x =
[[ 19.5  10.7   5.8 -35.1  14.2  25.9 -28.7 -22.1  11.9  -7.0 -27.6  11.0
  -20.9   2.9]
 [ 13.5   5.7  -6.4 -17.2  14.8  16.1   5.1 -23.4  12.0 -19.4 -32.8  24.9
  -18.5   0.7]
 [ 19.0  10.7   4.6 -33.2  14.9  25.0 -31.7 -23.2  12.2  -8.4 -29.3  12.3
  -20.5   2.7]
 [  2.7  -0.9 -14.6   6.5  11.8   0.4 -30.5 -16.9   8.8 -24.7 -27.0  29.1
  -10.5  -0.8]
 [ 18.3   9.9   3.2 -31.2  14.9  23.8  22.2 -23.4  12.1 -10.1 -32.2  14.1
  -20.3   2.6]
 [ 17.4   9.2   1.2 -28.4  15.0  22.0 -55.6 -23.5  12.2 -12.6 -32.4  16.7
  -19.9   2.3]
 [  3.4  -0.4 -13.8   4.9  12.3   1.6  50.9 -17.5   9.4 -24.7 -28.6  28.9
  -11.0  -0.6]
 [  7.7   2.1 -11.3  -3.1  14.6   6.4  41.5 -20.9  11.6 -23.1 -32.6  27.5
  -14.3   0.2]
 [ 10.0   3.8  -9.0  -9.4  14.8   9.7  25.5 -22.6  12.0 -21.9 -32.7  27.0
  -15.8   0.6]
 [  2.1  -1.4 -15.2   7.7  11.7  -0.4 -21.1 -16.5   8.7 -24.8 -26.4  29.1
  -10.0  -1.1]
 [  4.3   0.3 -13.5   2.8  12.7   2.6  -5.7 -18.4   9.7 -24.2 -30.9  28.8
  -12.0  -0.7]
 [ 19.9  11.3   6.4 -36.3  13.4  26.8  28.2 -20.7  12.1  -6.0 -26.8   9.9
  -20.9   3.0]
 [  5.4   1.1 -12.4   0.5  13.3   4.2 -16.9 -20.9  10.3 -23.8 -32.1  28.4
  -13.1  -0.5]
 [ 16.1   8.3  -1.8 -23.6  15.1  20.0  10.8 -22.9  12.5 -16.6 -32.9  22.1
  -19.2   1.5]
 [ 20.1  11.3   7.2 -37.5  12.4  27.2  17.0 -19.3   9.9  -5.3 -26.1   9.0
  -20.5   3.1]]
The entry just left of the largest entry is 1.6
The minimum is -55.6
Give the entry just right of the smallest entry.
Answer: -23.5
The entry just right of -23.8: -32.1
The entry just right of 24.9 is -18.5
The entry just left of 28.9 -> -28.6
The entry just left of 25.0: 14.9
The entry just right of -21.1 -> -16.5
